Each row has a name. After each piece below comes the name of the row it's from, unless a question asks for something else. Each question is about the rows just above it. Places in a row count from 0.

[ -54  -87  -87   49  -82 -108  -60   78  -52  -87  -94   62  -87   23
   17   27  -55  -33  -87  -75  -85   -4] : K_249
[-13 -15 -11  -9 -15 -18 -26  -5 -15 -15 -19  -3 -17  -2 -14 -13  -8 -17
  -9 -13 -26 -17] : K_33
[-25   3 -41  44 -44 -64 -27  63 -39 -54 -61  49 -65  54  43   9 -20 -25
 -12 -49 -62 -15] : K_719
[-39  21 -45  43 -44 -75 -44  53 -31 -56 -59  39 -74   6  19  28 -29 -17
 -28 -48 -51   6] : K_173
[ 44  46 -42   8 -28 -21  31  17 -24 -31 -18 -23  36 -26  33  57 -48  62
 -44 -37  54  63] : K_971
[ 17 -82 -41 -80 -69 -44 -98 -42 -69 -49 -65 -34  33   5 -76 -46 -43 -26
 -33 -44 -75 -54] : K_315
[  5 -36 -27 -13 -38 -29 -28  10 -39 -33 -42   7  -2  40   1 -22 -20 -19
  -8 -31 -46 -32] : K_108
[ 33  38 -42   2 -32 -48 -33  11 -48 -48 -44 -22  -4 -12  20  39 -35  37
  79 -49   2  30] : K_679
[ -5 -52 -20  -5 -36 -26 -25  21 -38 -30 -44  27 -17  73  11 -40  -6 -40
  10 -27 -69 -55] : K_92
[ -25  -41    3    6  -58  -85  -42   19  -83  -87  -74  -49    4  -41
   40   87  -75   84 -103  -91   28   76] : K_759
Repeated in K_249:
[-87]
[ 17 -24 -31 -18 -23  36 -26  33  57 -48  62 -44] begins in row and place
K_971, 7
Move every entry of [-62] by -1 step of 1.
[-63]
Where does [-25   3 -41] start? Give its row and place.
K_719, 0
The entry that follows [78]:
[-52]

[ -3 -12   8  -3  50 -58  -6   8  -8  32 -15 -16] = K_833
[ -4   0   5  19 -25 -63 -30  -1 -28  -5   5   5] = K_762
[ 42   4 -19 -18   0  32  25  53  24  82  22   7] = K_66
[-94  -9 -47 -60  11 -16 -12   1 -17   8  -6 -14] = K_113
[-10   0  25 -18 -19   4  32 -21  58 -49  -9  -8] = K_490
Shift each entry of [25] by -1 times 1:
[24]
[22  7] begins in row and place
K_66, 10
Where does [  0  25 -18 -19   4  32] start? Give its row and place.
K_490, 1
The entry that follows [-21]:
[58]
Move every entry of [-60  11 -16] by +1 step of 1.
[-59  12 -15]

[-38 -38  21  33 -15 -38] -> K_513
[-110  -25   19   32   33   77] -> K_812
[-44  35  33 -15 -12  21] -> K_951
[-15  26  41  65  61  46] -> K_600
[ 26 -43 -44 -35  -2  -1] -> K_743
[-15  -6  41  65  61  46] -> K_131
[  6  17 -79  -5  13   3] -> K_8
[-82 -19  10 -55 -25  35] -> K_439
Which value appears more than once in K_513?
[-38]
[-38  21  33 -15 -38] begins in row and place
K_513, 1

